Below is a small trained network, with its code and all its weights. Each question gives an input and a target symbol and asks what happens when units are switched off, that is, made to give their printed mean instead of their output.

import numpy as np


def w(rows, s, z=0):
    codes = np.array(rows[::2]) - 128.0
    scale = np.full(codes.shape[1], s)
    scale[-1] = z or s
    return codes * scale


def softmax(a):
    e = np.exp(a - a.max(-1, keepdims=True))
    return e / e.sum(-1, keepdims=True)


def log_softmax(a):
    a = a - a.max(-1, keepdims=True)
    return a - np.log(np.exp(a).sum(-1, keepdims=True))


def net(x, mask):
    ids = ['γδεηθμξσψω'.index(c) for c in x.split()]
    T = len(ids)
    res = E[ids] + P[:T]
    u = 0
    for l in range(3):
        r = res
        for j in range(2):
            rows = slice(2 * j, 2 * j + 2)
            q, k, v = (r @ M[l][rows].T for M in (Q, K, V))
            z = softmax(np.where(np.tri(T) > 0, q @ k.T / 2**0.5, -1e9)) @ v
            o = O[l][rows]
            res = res + np.where(mask[u + j], z, o[:, -1]) @ o[:, :-1]
        u += 2
    return log_softmax(res[-1] @ U[:, :-1].T + U[:, -1])


Q, K, V, O = {}, {}, {}, {}
E = w([
[138,173,45,216],'γ',
[134,122,40,114],'δ',
[53,131,136,207],'ε',
[95,103,102,141],'η',
[108,209,66,141],'θ',
[201,107,87,193],'μ',
[4,46,46,146],'ξ',
[27,159,117,86],'σ',
[73,54,127,117],'ψ',
[75,35,170,193],'ω',
],0.015)
P = w([
[228,201,255,24],'0',
[80,174,101,225],'1',
[83,186,87,209],'2',
[121,204,94,173],'3',
[101,204,75,168],'4',
[86,210,87,174],'5',
[81,192,103,175],'6',
[37,174,94,177],'7',
[64,204,69,179],'8',
[40,195,65,191],'9',
[22,194,79,186],'10',
],0.0052)
Q[0] = w([
[128,97,67,212],'L0H1',
[41,194,1,212],'L0H1',
[231,163,231,98],'L0H2',
[68,99,174,141],'L0H2',
],0.0065)
K[0] = w([
[126,255,151,157],'L0H1',
[138,123,211,64],'L0H1',
[44,143,83,188],'L0H2',
[138,174,117,80],'L0H2',
],0.0092)
V[0] = w([
[192,131,233,139],'L0H1',
[77,213,213,162],'L0H1',
[92,33,129,185],'L0H2',
[139,97,148,3],'L0H2',
],0.0076)
O[0] = w([
[149,91,255,8,60],'L0H1',
[170,238,160,139,244],'L0H1',
[33,129,172,52,169],'L0H2',
[180,101,39,51,2],'L0H2',
],0.0058,0.0037)
Q[1] = w([
[189,70,125,4],'L1H1',
[109,106,75,174],'L1H1',
[201,152,158,114],'L1H2',
[78,94,122,91],'L1H2',
],0.012)
K[1] = w([
[105,184,109,247],'L1H1',
[128,121,155,93],'L1H1',
[166,131,106,132],'L1H2',
[114,67,76,173],'L1H2',
],0.011)
V[1] = w([
[191,220,115,2],'L1H1',
[226,124,111,213],'L1H1',
[70,109,209,118],'L1H2',
[46,128,67,167],'L1H2',
],0.0077)
O[1] = w([
[121,147,82,168,117],'L1H1',
[242,181,119,75,82],'L1H1',
[184,254,62,74,161],'L1H2',
[159,133,165,146,254],'L1H2',
],0.0084,0.0062)
Q[2] = w([
[135,172,89,148],'L2H1',
[2,102,4,191],'L2H1',
[157,218,209,158],'L2H2',
[70,101,241,62],'L2H2',
],0.0064)
K[2] = w([
[187,134,253,144],'L2H1',
[178,185,189,37],'L2H1',
[22,56,188,119],'L2H2',
[47,24,148,212],'L2H2',
],0.0057)
V[2] = w([
[130,213,95,50],'L2H1',
[40,240,80,202],'L2H1',
[60,103,1,84],'L2H2',
[49,50,114,118],'L2H2',
],0.0085)
O[2] = w([
[134,193,74,101,147],'L2H1',
[241,137,167,2,244],'L2H1',
[144,42,125,106,132],'L2H2',
[124,137,92,56,121],'L2H2',
],0.0077,0.011)
U = w([
[135,208,54,159,51],'γ',
[223,119,2,46,105],'δ',
[55,212,229,173,107],'ε',
[113,133,102,81,210],'η',
[160,206,145,40,184],'θ',
[237,79,123,153,126],'μ',
[69,120,57,95,171],'ξ',
[41,220,82,34,2],'σ',
[133,66,201,25,148],'ψ',
[154,122,222,136,106],'ω',
],0.0066,0.0039)

Each question gives the input, a string of symbols that net reads in full, and the target symbol t.
The units are the heads (2 rows each of Q, K, V and O). Each row of codes is followed by its name. A weight is (code - 128) times the scale printed after its matrix; where a second scale follows, it is the last column's (O and U).
mask holds one flag per head, layer by layer. A switched-off head (its flag False) gives its mean, the last column of its rows in O, instead of its output. The means were averaged over made-up inputs and are rounded, as every weight is.
A unit's drop is (log p(t) with every unit on - log p(t) with that unit switched off) / (log p(t) with every unit on - log p(t) with every unit switched off).
The circuit of an input: a set's keep is (log p(t) with only the set's units on - log p(t) with every unit switched off) / (log p(t) with every unit on - log p(t) with every unit switched off). Starting from all 6 units, units are removed one at a time, each time the one whose removal leaves the highest keep (on an exact tie, the one counted first), for as long as the keep stays at least 0.8.
circuit, biggest first: the units of the circuit, biggest drop first
unit that matters most: the unit with the biggest drop
heads that matter: for each layer, one digit per head in row order, 1 if its drop is at least 0.15 and else 0, layers parted by /
drop when u is switched off: that unit's drop, to one decimal
input ψ η η, target ξ: circuit, biggest first => L2H1, L0H2, L0H1, L2H2
input ε ε γ, target θ: heads that matter => 10 / 01 / 10
input ε γ ε, target θ: unit that matters most => L2H1
input δ σ δ ω, target μ: circuit, biggest first => L0H2, L1H1, L2H2
input ε γ ω, target θ: circuit, biggest first => L1H2, L2H1, L0H1, L0H2
input γ γ μ μ ω σ ξ δ η γ, target ε: circuit, biggest first => L1H1, L0H2, L2H2
input ψ δ δ δ ψ σ, target ξ: heads that matter => 11 / 00 / 11
input ξ μ ε γ ε ε γ γ η, target ψ: circuit, biggest first => L2H1, L1H1
input ξ γ ξ γ η ψ ξ ξ, target ψ: circuit, biggest first => L2H1, L1H1, L2H2, L0H2
input ψ μ ξ ξ ψ ξ η ε, target ξ: circuit, biggest first => L2H2, L0H2, L0H1, L2H1
input ψ δ ψ γ, target ξ: heads that matter => 11 / 10 / 11
input ξ ψ θ δ δ ε δ σ ω ψ, target ψ: circuit, biggest first => L2H1, L1H1, L0H2, L2H2
input ε ξ ε ε μ, target θ: heads that matter => 11 / 01 / 10
input ψ σ ε, target ξ: unit that matters most => L0H2
input γ ε δ ω μ μ δ ε ε δ γ, target ε: drop when L2H2 is switched off => 0.4
input ε η ε, target θ: drop when L2H1 is switched off => 0.7
input ψ γ μ η, target ξ: drop when L1H2 is switched off => 0.1
